Rows, each with its class
[  9  11   6   6  -9 -15  55 -20   5 -15  15   3  -1  12  -6 -27  -8  -7
  13 -11  10 -14  17]  S
[ -5   0 -18  -2  14  15 -22   3  -1  -2  -3   0  10  -3   0  -5   4  -5
  -3   7  11  -5  -1]  D
[-21  -3  -6  -1  10 -43   3   8  -6   4   6   6  -5  20  -6  10  -6   7
   9  -5 -16  -1   5]  S
[  9   8  13   8 -10   9  -9  -9  -3  -1   4   4   0  -6   3 -13   3 -11
   1  -4  17  -4  11]  M
[ 8 -4  4 -3  1 -5 20  1  2  1 -1  1 -6  5  0 -6 -3  0  4 -1  6 -7 -1]  M
[ -8  -2  -7   2   6 -31  -8  14  -2   6  -1   4  -4  17  -3  13  -3   1
   5  -3  -9   6   6]  S
[-14 -16  -8  -1   6 -16 -31  12  -3   2   9   2   2   2  -2   6   7   5
   3   2  -2   5   0]  N
[ 11  12  19   4 -15  19  13 -30   6 -10  12   4   5 -14  -4 -24   0  -3
   1  -7  17  -4   9]  N
[  7   7 -11   5  10   0  12   7   1   8  -9   3  -5   9  -3  -9   4 -11
   2  -1   2  -7   8]  D
[ -1   5  -2   1   0   4 -25  10  -4   8  -1   2  -2  -5   4   6   4  -8
 -12   5   9   6   4]  M
[ 2  4 -7  7  4 -1 -4  0  1 -3  3  1  4  4  3 -4  0 -8 -4  0  5 -6  7]  S
[ 16  15   1  -1 -12  12  36 -11   2   0   0   0  -5  -6  -3 -14  -4 -13
 -12   2  10  11   8]  P
[  6  -3   0   3  -4   2  23 -16   7  -9   2  -1   0   2  -2 -12   1  -3
   9  -2   2  -9  -5]  D
[  7  18   2   6 -13   0   7 -11   3   0   1   4  -1   0  -3 -10  -5  -9
   1  -6  -4  -2  11]  S
[  9   0   2   4  -5 -16  55 -10   7 -11  -4   1  -7  12  -5  -9 -11   0
  13  -6 -15  -4  -1]  S
[ 0  8  3 -7  1  8  0  2 31  9 -4 -2 -4  3  1  7  3  7  0 -2  4 -8  1]  P
[-13  -6   5  -4   3 -20   7   5  -1   3   7   5  -3  21  -7   2  -2   9
  13  -3  -4  -4   0]  N
[  5  -9   4   9  -1   7  12 -12   6 -11   1   1   2   4  13  -7  -1   2
  13  -4  -1 -12  -7]  S
[  9  -1  -3   4   0  18 -23  -4   0   0   1   2   5 -13   1  -7   8  -9
 -13   6  20   6   0]  N
[-9 13 -5  2  1  6 -4 -4 -2  9 -8  4  4 -1 -2 -2  1 -9 -7  0 -2  2  3]  D
[  4   0   9   3   0 -14  43 -14   6 -12  11   2   5  10  -1 -18  -3   3
  19 -13   5 -20  10]  S
[-13  11  -1   1   2 -28   9  -8  -4 -11  19   4   2  15  -6  -2  -6   1
  12 -10   3  -4  14]  S
[ 11  12   1   2 -12  -2  17 -12  -1   1   9   6  -3  -4  -7  -9  -5 -14
 -11  -4  15  23  17]  P
[ 13   9   8   4  -9   5   0  -9  -1   6   2   6  -4  -1   1 -15   4  -8
   2  -3  13  -5   8]  N
[ -7 -16 -24   2   6 -26  15  15  -4   8  -4   4  -4  13  -6   2   3  -4
  -4   8 -17  18  -6]  D
[  5   9 -10   8  11  10 -19  13  -2  14 -14   0   1  -2  -1   1   5  -8
  -3   5  -1  -7   0]  D
[  5  17   2   2  -2  -6  18 -11   1  -4   5   2   2   7  -9  -9  -4  -5
   4  -6  -1  -4   7]  S
[  4   3   0   2  -1 -18  32  -2   1   1 -16   3 -10  14  -3  -2  -6  -1
  12 -10 -16  -2   6]  S
[ -3  14   8   2   5 -16  15  -6   1  -7  11   3   1  17  -3  -9  -5  -2
  13 -16   0 -14  17]  S

Rows, each with its class
[ 12  -2   3  16  -5  21  -9   4 -11   0   7   8  17   4  15 -12   9   1
   8  24   3  -8   1]  (33)
[ -5  -4   5   2  -5  22   5  12  -2  -3 -10   5  20   9   3 -11 -10  -6
  -4  15   0   1  -5]  (30)
[  0  24   2 -10 -12  -2  19  41 -11   3 -13  -1  33  -8  10  -8  -8 -11
  -6  16   6  -1 -17]  (30)
[ -1  12  16  12 -11   6  -4  19  -2 -14   7  13  33  12  12 -18  -4 -18
   3  14   4  -1 -14]  (30)
[  0   5  -9  16   2   5  12   7   1  -5  12   9  14  16  14 -13  -9  -8
  10   8   3  11  -5]  (30)
[  4  17   3  -1  -6   6  17  18   8 -12  -1  13   9   6 -25  -3 -14 -14
   0  16   2  -1  -1]  (30)
[  5   4  10   9   5  -3  22  24  -4   2  -2   0  15  10   1  -3   5  -2
   8   5   5  -8 -11]  (30)
[ 6  0  4  2 -9  0 11 10 -3 -3 -4  6 18 15  3  0  2  6 10 15  5 -5 -7]  (30)
[ 17   8   2   4 -10   4  15  19   3 -10  -1   9  27   5  10 -27 -19  -9
   1  29  -1   1  -3]  (30)
[ 23  -8   5  23   5  15  26  29  -2  -8  18   0   1   1  -2 -23  13 -12
  24   3   0   0   8]  (33)
[-13   8   2  12   2  18  -7   9   0  -4   1  15  36  14  15 -12 -15 -14
  -8  -2  -7   6 -15]  (30)
[ 27  -1  20  14  -4  27 -19  18  -5 -10   4  -2  28  -7  -1   4   0   4
  -2  21  17 -29   2]  (31)
[  4   1  -6 -13 -18  10  21  16   1  -3  -4 -19  10 -10  12 -22  27 -10
  13   8  -1   5 -13]  (30)
[  2  13   7  11  -2   6   5  11   4  -8  -4  11  27  12  17 -17 -13  -8
  -3   9   3   0  -7]  (30)
[  7   8   9   4 -10  19  30  19  -3  -1  -4  19  21  10   8  -8 -18 -11
  14  15  -4   5 -11]  (30)
[ -6   9  -1  -3  -6   0  -3   2  -1 -11  -2  -6  29  -3   4  -4   4   3
   2  10   2 -15   2]  (30)
[ 22   3   3  -3 -14   0  22  43  -4   3  -1   5  11 -11   7  -9   5  -9
  14   7  18 -14  -6]  (30)
[ -3  11  10 -16  -3 -14  30  15   0  -7  -9  -1  15   6   6  -6   0  -3
  -4  13  -3 -11 -16]  (30)
[ 15   2  -4   5   2   1  14  13  -1   8  -1   9   0   3   9   0  -4 -10
  -4  14  -4   6  -3]  (30)
[ -4  -4   7   2   7  17 -21  -2  11 -20 -14 -12   8   3  -5 -18   7  10
 -13  17   9 -28  14]  (31)
[ -4  13   0  12 -12   0   5  27   3   0   5   7  38   1  16 -17  -1 -21
   7  13   9   5 -14]  (30)
[ 13  15  -1  -2 -17   4   4  17  -2   0  -2   7  34   1  19   4   0 -16
  -7  16   7   5 -13]  (30)
[ 27   7  10  11  -6  29   4  20   7  -6  -9  17  27   5   9 -12 -22 -20
   0   0   3   0  -3]  (30)
[ -3  22  13  26  11   2  -9  -9   8 -12   2   1  10  18  13 -27   2 -12
   2  16  -1  -1   9]  (33)
[ -3   3   5  13 -14   7   0  30  -6  12   5   0   8   6  19 -25  -9 -27
   1  17   5  10   2]  (30)
[  8   4  -2  12  -5  10  -3  36 -10  -5   1  -9  21  -2   9   1  -9 -13
   2   7   9 -12  -7]  (31)
[ 14   8   6  14   7  12  -2  22   6 -17  -4  11  16   9  11 -15 -19 -19
  -2  20   8 -11  -2]  (30)
[  4   9   7  11 -11  12 -13  13   2   3  -7  10  30   1   7 -13  -1   2
  -9   5   0   9 -10]  (30)
[-15  11  -6   9  -2 -16 -12 -14  -6 -10  -2   4  25   3  15  -8  -4 -10
 -29   1   2   5  -4]  (31)
[ 17  13   7 -17 -22   3  29  27  -3  -2 -16   8  15  -7   6 -10  -1  -6
   3  21  -2 -16   1]  (30)
[ 15   8   4   0 -10 -17  22  10  -3 -17  -1  13   3  -2  12  12 -32  -5
 -10  41  25 -33  -6]  (32)
[ -5  -1 -12   6   2  18 -28  -3  -5 -32 -16  -8  20  14   3 -12 -14  -6
 -18  10   2 -19  13]  (31)
[ -2  -9  -8   5 -15  15  -5 -30  -2   4  18  -2  16 -12   9 -19  34  -2
   9  14  -3   7   2]  (33)
[  1   9 -11  15  -2  10  40  18  -6   2   2  -1  32   0  15 -10 -10 -17
  13   6   9  -4 -23]  (30)
[-14  23  10   9 -15   8  -3  16   1  -7  -8  -1  27  -3  13 -29 -12 -11
   3  16   3   8  -2]  (30)
[ -1   6   6  -7  -7   0  26   9   4   0  -9  12  19   8   5 -11 -15   7
  -2   7  -9  13 -12]  (30)
[13 22 16  5 -4  5  1  4  3 -5  1  6 25 -2  5 -3 -7 -6 -5  4 42  0 -6]  (30)
[  3   4 -20   7  -2   1  10   7   6   0   2   4  28  -2  35 -17 -18 -25
  -3 -12   1 -14 -11]  (30)
[  0   6   6   1   2   4  12  -1   4  -1 -12   6  40   3  13  -3 -26  -8
   9   0  -2  -5  -5]  (30)
[ -1   5  10  17   9   4 -18  -2   2 -31  19  -2  17  -3  14  11 -13  -1
  -1   7  21  -2   4]  (33)
[  7  11  13  12  -4   2  11  17   4  -5   0  10   8  12   0  -9 -10  -9
  11  13   3  -8   1]  (30)
[ -6  15   9  11  -7  -1  15  26   0  -9  -2  -5  19   3   6 -15   6  -4
   9  11  -4 -10  -9]  (30)
[-19  18  10   9  -5  11  -2   4   2  -1  -8 -19  20   6   0 -18  32   8
  12  30  -9  -3  -1]  (31)
[  0   0 -10   9 -22 -11  25  26  -9  -1   8  -5   5  -1  -4 -17   0 -16
  13  13   5  -4 -10]  (30)
[ -1   6   1  25  -2   7   6  17  -4 -13   2   3  23  22   6 -19   1  -6
  -7  21   2 -11  -5]  (30)
[ 13  12  -2  -1   0   2  13  27  -1  -4  -2   2  32 -14   0  -8   3  -4
   8  13   6 -21 -24]  (30)
[-41   6  -4  26  -7  14  13  15   3  -7   0   4  33  39  20 -42  -4 -17
   1  32  -5  19 -15]  (33)
[  7  17   0  -4 -16  10  13   5   8 -12 -15  35  27   8  13 -36 -12 -14
   3  10  -7  21   0]  (30)

Rows with their classes
[  1  -2  19   1  -7   1   1   1   6  -5   0   8 -22  11   3  -8   1   0
  13  -2 -14   2   0]  [37]
[-15   0  20   9  -3   9   0 -15  -4  -5  -6  -9 -39  -1  11   6   2   4
  -8   4  -2   0   4]  [33]
[ -3   5  21  15  -7   3  -1   4   3 -12  -3   1 -42   1   6   1   5   2
  -2   0 -13   4   5]  [37]
[ -9  -1  20  17   3  -4   1 -14  16  -3   1   7 -24  -6   7 -11   8   2
   2   1   0   2   2]  [37]
[  9  10  34   9 -21   3   0  11  -1 -11  -6   1 -29   0   1  -3   5  -1
  12  -5 -10   8   6]  [37]
[ -7  -1  31  12  -5  18 -10   4   9 -13   2  14 -25   8   8  -9   5   6
   5   0  -8  -1   1]  [37]
[  0   6  28 -19  -6  15   8  -9   6  -2  14   4 -15  -1   4 -10   1   7
   0  -6 -19  -2  14]  [42]
[  7   0  17  18  -5  -3  -1   4   2  -7 -10  15 -40   4   6   2  14   1
   4   0 -14   8  13]  [37]
[  1   3  21  10   7 -11  -6   2  36  -7  -3  13 -13  -1   3  -7   6   0
   5   6  -2   4   7]  [37]
[ 14   5  13 -22  13  10   2  -9  -4  -1   8   5   7  -2  -8 -11  -4   5
   8   0 -19  -3   4]  [42]
[  0   4  22   4   1  -3  17  -5   6  -9  11   7 -33   2   6   3   2   5
   6   3  -7   2   2]  [37]
[ -6   3  18  11  -7  -5   1 -18  -7  -2 -16  -2 -42   7  12   7   3  -1
  -3 -15  -3   3   3]  [33]
[ -2   5  26  13  -2   3  -1   1  10 -12   2   3 -34   7  11  -4   8   3
   3   1  -5   0   4]  [37]
[  5   1  11   8   4   5 -10 -14  -5   1  22   1 -24  -1  -2   2   9   3
  -6   1  -2   3  -2]  [33]
[ 31  11  14 -18  -2  16  11  -3 -15   0   3   6 -30  11   0 -16   7  -9
   2  -5 -23   7   7]  [42]
[  3   6  25   9  -2   0  -3   3   9 -13   2  14 -24  -1   4  -9   5  -2
   1  -1 -12   1   8]  [37]
[ 22   5   2 -26   5  12   9   3  -5 -10   0   9   5   2  -1  -4   0  -7
   3  -6 -17   1  12]  [42]
[  1  -4   1   0  -2 -12   3  -8 -18  -3  -7  -2 -35   3   1  10   7 -14
  -2  -1   1  10  -3]  [33]
[ -4   0  30  12 -10  -1  -1   4   0 -11  -3   1 -34  -2   8   3   0  -8
   1  -4  -6   3   5]  [37]
[ 27   5  10   9  -1  -6  -1 -13 -19  -4   2  -1 -47  -7   2   8  11  -9
  -5   1 -14   6  -3]  [33]
[ 20   5   7 -18   0   6   0  -3 -13   0  14   4  -8   2   4  -2   5 -11
  -4  -1 -13   5  12]  [42]
[ -4  -2  15  13   0  -4   0  -4  -2 -12  -3   1 -30   5   5   7   5   1
   4   8  -3  -5   1]  [33]
[ 15   0   8 -27   2   3   5  -8  -7  -4  13   2 -22   2  -5   5  -1  -5
   2  -7  -5  -1   6]  [42]
[ -3   3  32  27  -4  -2   0   4  15 -13   0  16 -34  -4   8  -3  -3  -4
   6   0  -8   3  -6]  [37]
[ -2   2   9  12  -2  -3 -10  -7 -11  -5  -9   3 -46  12   1   7   6 -17
   5 -12   1   4   1]  [33]
[ -3  -4  23  23  -4  -1  13  -6  21 -12   0   9 -36   0   7  -1   8  -1
   4  -5  -7  13   1]  [37]
[  0  12  27   3  -4   4   3  -1   7 -11  -1   6 -33   1   1  -6   4   2
  10  -4  -9  -2   0]  [37]
[ 11   6  15 -30   5  25   4  -6  -8  -4  12  -2  -2   1  -2  -6  -4  -3
   6  -9 -10   3  10]  [42]
[ -8  -2  18   5   8  21  -3 -21 -13  -6   0 -10 -55   0  10  11   5  -7
  -2  -8 -11   5   1]  [33]
[  4   0  28   9   0   7  -2   1   3  -6  -5   1 -37  -4  -2   3 -15   4
   9  -5 -16   6   8]  [37]
[ -4  -7  20  17  -8   1   3   0   6  -9  -4  11 -41   3   2  -5   3   2
  -4   0  -8   7   2]  [37]
[-10  -3  28  15  -2  -6   0  -9   7 -11  12   5 -35  -1  15   5   3   2
  -4  -6  -1  -3   2]  [33]
[ 12   0  15 -20   6   9  13 -14 -17  -2   6  -6 -37  -2   2   7   4   1
   1  -3  -8   2   9]  [42]
[  3   3   8  15  -6  -1  -5  -9 -10  -3  -6  -5 -41   4   2   8   7   1
 -27  -7  -2   0  -1]  [33]
[ -8  -3   3  12  -7   6   4   2   4  -8 -11  -4 -49  -7  -2   2   2   5
   2   2  -4  -6   4]  [33]
[  9   4  14 -23   1  16  -2  -3  -2  -4  18   5  -1  -2   4  -7  -1   2
   2  -8 -16  -5  12]  [42]
[ 10   5  20   4  -4   5   5   4   6  -9  12  11 -29  -3   3  13   4  -4
   5  -1 -15  -1   6]  [37]
[ 27   3   3 -13  -1   0   7 -19 -11  -1  15  23  -4   4   1   2   2 -10
  -6   4 -21  16   2]  [42]
[  2   0  21  10  -1  -6  -8 -13  -9 -10  41  -4 -46   1   8   5   8  -5
  -4   2  -6  -1   3]  [33]
[  0  -1  26  19  -3  -1  -7   1  -8  -9   1  15 -34  -3  -7  -5   3 -15
   3  -2 -12   1   6]  [37]
[ -6  -4  23  16  -3   2  -9   0   0 -11  -7   5 -29  -7   4   4   6   1
   0  -4  -4  -1  -6]  [37]
[ 14   8  18 -17   9  11   5 -11  -9  -1  13   5 -17  -3   1  -7   0  -2
   2 -14  -9  -4  19]  [42]
[-21  -3  26   2   3   4   2   7   4  -6  -4  -2 -30  -1   5  -1   6  -4
   3   2  -6   0   7]  [37]
[ -7   6  30  15  -7   5   1  -2  14 -16   3   6 -29  -9   5  -9   4  -1
   5  -6 -16   0   7]  [37]
[ 21   5  13 -13   0  11   4  -2 -16  -3   3  10 -21   4  -6  -5   6  -7
  -3   3 -23  14   7]  [42]
[ -8   3  23  12  -3   1  -3  -3   7 -13 -18  -1 -31  -2   6   0   0   1
   4  -1  -8   2  -5]  [37]
[  4  11  30  18  -4  -1  -4   2  11 -11  10  20 -26   3   4  -2   8  -2
   5  -7  -8   4  -7]  [37]
[  2   4  14   5   8  -9  -5 -17  -5  -2   6  -7 -45   1   2   7  -5  -4
  -7   2  -3   8 -10]  [33]
[ 24   3   0 -20   9   5   2  -9  -1   0  13   7   4  14 -10  -2   0  -5
   0  -1 -11   5   3]  [42]

Rows with their classes
[  9   7  -5   3  14   3 -15   0  14   3  12  13  -5  14   4   3  21  -1
   3   1   9 -12   3]  <34>
[  2   0 -11  -8   5  12 -15   2   6  -9  13   6  -4   2   5  12  16   9
   2  -4  17 -11  -5]  <37>
[ -9 -10  25 -14   5  -3 -10  13   1   0 -14   8  16  -7   9 -12   1  -4
   4  -8  16 -10  -6]  <40>
[ -7  22  -2  14  11  -8 -14   2   9  11  15   0 -11   1   7  -7  22   1
  -5   4   8 -13  -6]  <44>
[ -6  22  -4 -14  23   0  -4   4   3   7   3  -2  -3  -3  -6  -5   6  -2
  -5   7  15  -3  -1]  <44>
[ -9  -6  13  12  29  -4 -11  20  -4   0  23   8   5  -2   8 -19  12  -1
   2   3   1  -4   0]  <44>
[-17   0  32 -26  14 -16  -9  20  -8   2 -11  14  15   4   8  -7  -7   0
  -9  -6  19   4   3]  <43>
[-24   9  26 -25  36 -10  -6   8 -24  17   2   0   3   5   6  -8   0 -25
 -13  -5  18  -4   7]  <43>
[ -3   5  10  -1  10 -13   4  -1  -8   2   5  -7   9   1   4  -7   1  -3
   5  -9  11  -3   9]  <44>
